Here is a tiny trained network, its code and every weight. The questions are about switching its units off for an input and a class, where a switched-off unit gives its printed mean instead of its output.

import numpy as np


def w(rows, s, z=0):
    codes = np.array(rows[::2]) - 128.0
    scale = np.full(codes.shape[1], s)
    scale[-1] = z or s
    return codes * scale


def norm(h):
    return h / np.sqrt((h * h).mean(-1, keepdims=True) + 1e-5)


def f(y):
    return np.maximum(y, 0)


def log_softmax(a):
    a = a - a.max(-1, keepdims=True)
    return a - np.log(np.exp(a).sum(-1, keepdims=True))


def net(x, mask):
    res = np.array(x, float).reshape(1, 3) / 4 @ E
    u = 0
    for l in range(3):
        y = f(norm(res) @ A[l][:, :-1].T + A[l][:, -1])
        res = res + np.where(mask[u : u + 11], y, B[l][:, -1]) @ B[l][:, :-1]
        u += 11
    return log_softmax(norm(res)[-1] @ U[:, :-1].T + U[:, -1])


A, B = {}, {}
E = w([
[246,75,62,72],'x0',
[68,150,90,2],'x1',
[126,223,19,171],'x2',
],0.0058)
A[0] = w([
[155,168,168,255,91],'L0N0',
[232,132,97,42,1],'L0N1',
[48,164,149,80,98],'L0N2',
[132,89,217,122,214],'L0N3',
[136,147,72,159,67],'L0N4',
[146,140,26,149,64],'L0N5',
[94,141,66,149,130],'L0N6',
[188,96,185,126,101],'L0N7',
[47,166,148,99,151],'L0N8',
[139,163,90,72,25],'L0N9',
[66,166,95,123,45],'L0N10',
],0.0059,0.0044)
B[0] = w([
[195,85,69,150,216],'L0N0',
[137,3,26,148,169],'L0N1',
[153,39,44,185,184],'L0N2',
[172,237,89,128,254],'L0N3',
[162,155,165,111,145],'L0N4',
[181,212,164,99,167],'L0N5',
[181,152,195,91,175],'L0N6',
[171,148,120,105,178],'L0N7',
[158,71,45,123,210],'L0N8',
[76,103,180,158,142],'L0N9',
[158,64,131,115,149],'L0N10',
],0.0051,0.004)
A[1] = w([
[99,190,88,150,120],'L1N0',
[84,81,84,131,149],'L1N1',
[167,104,154,214,3],'L1N2',
[173,149,112,94,113],'L1N3',
[109,78,254,37,97],'L1N4',
[48,155,179,161,29],'L1N5',
[128,40,220,64,114],'L1N6',
[31,123,161,204,70],'L1N7',
[186,115,98,122,180],'L1N8',
[165,44,235,150,133],'L1N9',
[148,114,219,93,56],'L1N10',
],0.0076,0.005)
B[1] = w([
[171,168,211,97,183],'L1N0',
[155,106,196,161,181],'L1N1',
[157,60,142,206,162],'L1N2',
[114,95,190,154,180],'L1N3',
[144,253,107,122,168],'L1N4',
[27,96,140,116,139],'L1N5',
[138,214,80,148,177],'L1N6',
[4,62,141,144,163],'L1N7',
[145,106,215,150,254],'L1N8',
[180,213,61,164,200],'L1N9',
[186,207,128,68,142],'L1N10',
],0.0055,0.0048)
A[2] = w([
[100,110,116,51,32],'L2N0',
[82,114,106,57,104],'L2N1',
[123,57,178,154,88],'L2N2',
[128,193,114,94,112],'L2N3',
[72,100,120,53,55],'L2N4',
[198,124,103,131,176],'L2N5',
[80,147,88,57,22],'L2N6',
[125,118,194,77,100],'L2N7',
[118,200,99,163,130],'L2N8',
[160,104,234,149,86],'L2N9',
[5,147,203,164,254],'L2N10',
],0.012,0.0039)
B[2] = w([
[144,134,105,212,162],'L2N0',
[171,102,122,237,175],'L2N1',
[101,223,140,110,163],'L2N2',
[144,175,147,183,181],'L2N3',
[148,142,162,228,165],'L2N4',
[29,92,137,68,254],'L2N5',
[140,96,171,254,171],'L2N6',
[87,180,87,192,144],'L2N7',
[156,146,182,19,197],'L2N8',
[59,154,54,160,192],'L2N9',
[184,39,71,30,224],'L2N10',
],0.0069)
U = w([
[162,120,110,248,183],'0',
[152,24,84,31,185],'1',
[173,244,157,61,158],'2',
[4,163,101,133,146],'3',
[88,104,196,116,5],'4',
[89,100,206,118,1],'5',
[96,112,165,115,3],'6',
[92,105,196,116,1],'7',
],0.02,0.0096)

Each question gives the input, the list of numbers given to net, and the class t.
The units are the neurons (one row each of A and B). Each row of codes is followed by its name. A weight is (code - 128) times the scale printed after its matrix; where a second scale follows, it is the last column's (A, B and U).
mask holds one flag per neuron, layer by layer. A switched-off neuron (its flag False) gives its mean, the last column of its row in B, instead of its output. The means were averaged over made-up inputs and are rounded, as every weight is.
A unit's drop is (log p(t) with every unit on - log p(t) with that unit switched off) / (log p(t) with every unit on - log p(t) with every unit switched off).
The circuit of an input: a set's keep is (log p(t) with only the set's units on - log p(t) with every unit switched off) / (log p(t) with every unit on - log p(t) with every unit switched off). Starting from the 12 units with the biggest drops (on a tie, the unit counted first), units are removed one at a time, each time the one whose removal leaves the highest keep (on an exact tie, the one counted first), for as long as the keep stays at least 0.8.
circuit, biggest first: the units of the circuit, biggest drop first
k most important neurons: the k neurons with the biggest drops, biggest first
k most important neurons of layer l: the k neurons of layer l with the biggest drops, biggest first
drop of u: that unit's drop, to one decimal
input [8,-6,8], class 1: 2 most important neurons => [L2N5 L0N3]
input [-1,3,-2], class 3: 2 most important neurons => [L1N1 L0N2]
input [-6,0,7], class 2: most important neuron of layer 0 => [L0N6]
input [-5,5,4], class 0: 4 most important neurons => [L0N8 L1N8 L2N6 L0N3]
input [6,-2,6], class 1: 2 most important neurons => [L0N3 L2N5]
input [5,5,2], class 0: 3 most important neurons of layer 0 => [L0N0 L0N2 L0N8]
input [1,-4,-5], class 2: 2 most important neurons => [L1N9 L0N2]
input [3,1,2], class 3: 3 most important neurons of layer 1 => [L1N8 L1N3 L1N9]
input [1,2,-3], class 3: 2 most important neurons => [L0N3 L1N9]
input [-4,-3,4], class 1: 3 most important neurons => [L2N10 L0N3 L1N9]
input [6,-3,8], class 2: 2 most important neurons => [L2N10 L0N5]
input [-8,-7,6], class 1: 2 most important neurons of layer 2 => [L2N10 L2N8]
input [-8,-3,-7], class 1: 2 most important neurons => [L2N10 L1N7]
input [-8,3,-3], class 1: circuit, biggest first => [L2N10]
input [-5,5,3], class 0: 2 most important neurons => [L0N8 L1N8]
input [2,-2,1], class 3: 2 most important neurons => [L2N9 L2N10]
input [-8,8,5], class 0: 2 most important neurons of layer 2 => [L2N6 L2N1]
input [4,-2,-5], class 2: drop of L0N8 => 0.6
input [-4,-1,1], class 1: drop of L0N7 => 0.2
input [3,-2,6], class 2: drop of L0N10 => 0.0
input [-3,-4,5], class 2: most important neuron of layer 2 => [L2N8]
